Below is a small trained network, with its code and all its weights. Each question gives an input and a class and asks what happens when units are switched off, that is, made to give their printed mean instead of their output.

import numpy as np


def w(rows, s, z=0):
    codes = np.array(rows[::2]) - 128.0
    scale = np.full(codes.shape[1], s)
    scale[-1] = z or s
    return codes * scale


def norm(h):
    return h / np.sqrt((h * h).mean(-1, keepdims=True) + 1e-5)


def f(y):
    return y / 2 * (1 + np.tanh(0.7978845608 * (y + 0.044715 * y**3)))


def log_softmax(a):
    a = a - a.max(-1, keepdims=True)
    return a - np.log(np.exp(a).sum(-1, keepdims=True))


def net(x, mask):
    res = np.array(x, float).reshape(1, 5) / 4 @ E
    u = 0
    for l in range(3):
        y = f(norm(res) @ A[l][:, :-1].T + A[l][:, -1])
        res = res + np.where(mask[u : u + 5], y, B[l][:, -1]) @ B[l][:, :-1]
        u += 5
    return log_softmax(norm(res)[-1] @ U[:, :-1].T + U[:, -1])


A, B = {}, {}
E = w([
[109,105,26,88,104],'x0',
[220,90,188,128,3],'x1',
[130,125,129,131,132],'x2',
[122,167,157,134,114],'x3',
[215,194,60,223,160],'x4',
],0.0027)
A[0] = w([
[74,150,114,94,253,55],'0.n0',
[142,93,192,141,187,254],'0.n1',
[195,141,188,140,189,71],'0.n2',
[168,76,151,93,139,225],'0.n3',
[211,80,167,121,37,112],'0.n4',
],0.0049,0.00047)
B[0] = w([
[123,111,146,189,3,236],'0.n0',
[119,103,113,122,117,160],'0.n1',
[150,153,81,118,133,158],'0.n2',
[95,103,126,143,158,153],'0.n3',
[55,130,77,177,117,250],'0.n4',
],0.0063,0.0024)
A[1] = w([
[232,141,160,167,177,170],'1.n0',
[156,137,151,176,167,156],'1.n1',
[188,100,214,254,151,255],'1.n2',
[121,91,153,60,169,114],'1.n3',
[50,58,232,3,133,178],'1.n4',
],0.0044,0.00057)
B[1] = w([
[150,149,3,73,232,149],'1.n0',
[82,160,25,9,159,140],'1.n1',
[49,63,169,111,45,219],'1.n2',
[175,246,95,78,123,103],'1.n3',
[250,137,141,39,201,250],'1.n4',
],0.004,0.0023)
A[2] = w([
[162,133,178,3,142,115],'2.n0',
[230,162,56,169,173,171],'2.n1',
[40,3,138,218,60,248],'2.n2',
[238,151,89,167,159,99],'2.n3',
[85,137,62,123,167,35],'2.n4',
],0.0039,0.0011)
B[2] = w([
[157,132,73,112,157,145],'2.n0',
[159,73,148,75,175,162],'2.n1',
[52,149,161,163,61,252],'2.n2',
[235,131,177,73,140,138],'2.n3',
[158,115,253,111,60,131],'2.n4',
],0.007,0.0044)
U = w([
[41,91,117,255,38,2],'0',
[241,51,102,86,197,254],'1',
],0.0045,0.00024)

Each question gives the input, the list of numbers given to net, and the class t.
The units are the neurons (one row each of A and B). Each row of codes is followed by its name. A weight is (code - 128) times the scale printed after its matrix; where a second scale follows, it is the last column's (A, B and U).
mask holds one flag per neuron, layer by layer. A switched-off neuron (its flag False) gives its mean, the last column of its row in B, instead of its output. The means were averaged over made-up inputs and are rounded, as every weight is.
A unit's drop is (log p(t) with every unit on - log p(t) with that unit switched off) / (log p(t) with every unit on - log p(t) with every unit switched off).
The circuit of an input: a set's keep is (log p(t) with only the set's units on - log p(t) with every unit switched off) / (log p(t) with every unit on - log p(t) with every unit switched off). Starting from the 12 units with the biggest drops (on a tie, the unit counted first), units are removed one at a time, each time the one whose removal leaves the highest keep (on an exact tie, the one counted first), for as long as the keep stays at least 0.8.
circuit, biggest first: the units of the circuit, biggest drop first
unit that matters most: the unit with the biggest drop
k most important neurons: the k neurons with the biggest drops, biggest first
k most important neurons of layer l: the k neurons of layer l with the biggest drops, biggest first
input [5,1,8,-6,-3], class 1: unit that matters most => 0.n0
input [6,3,0,-3,-4], class 1: circuit, biggest first => 0.n0, 1.n4, 2.n2
input [-8,1,7,-2,5], class 1: 3 most important neurons => 1.n0, 0.n2, 0.n0
input [7,-1,-7,6,-2], class 1: circuit, biggest first => 0.n4, 2.n2, 1.n2
input [-3,-3,-1,8,5], class 1: 3 most important neurons => 0.n4, 1.n0, 2.n2
input [-1,-5,-1,2,-8], class 1: 3 most important neurons => 1.n4, 0.n4, 2.n2
input [-6,-6,5,0,7], class 1: 2 most important neurons of layer 1 => 1.n0, 1.n1
input [-1,1,-3,-5,2], class 1: 2 most important neurons => 0.n0, 0.n2
input [-5,4,8,-6,7], class 1: 2 most important neurons => 0.n0, 1.n0
input [-4,-3,4,-3,6], class 1: 2 most important neurons => 0.n4, 1.n0
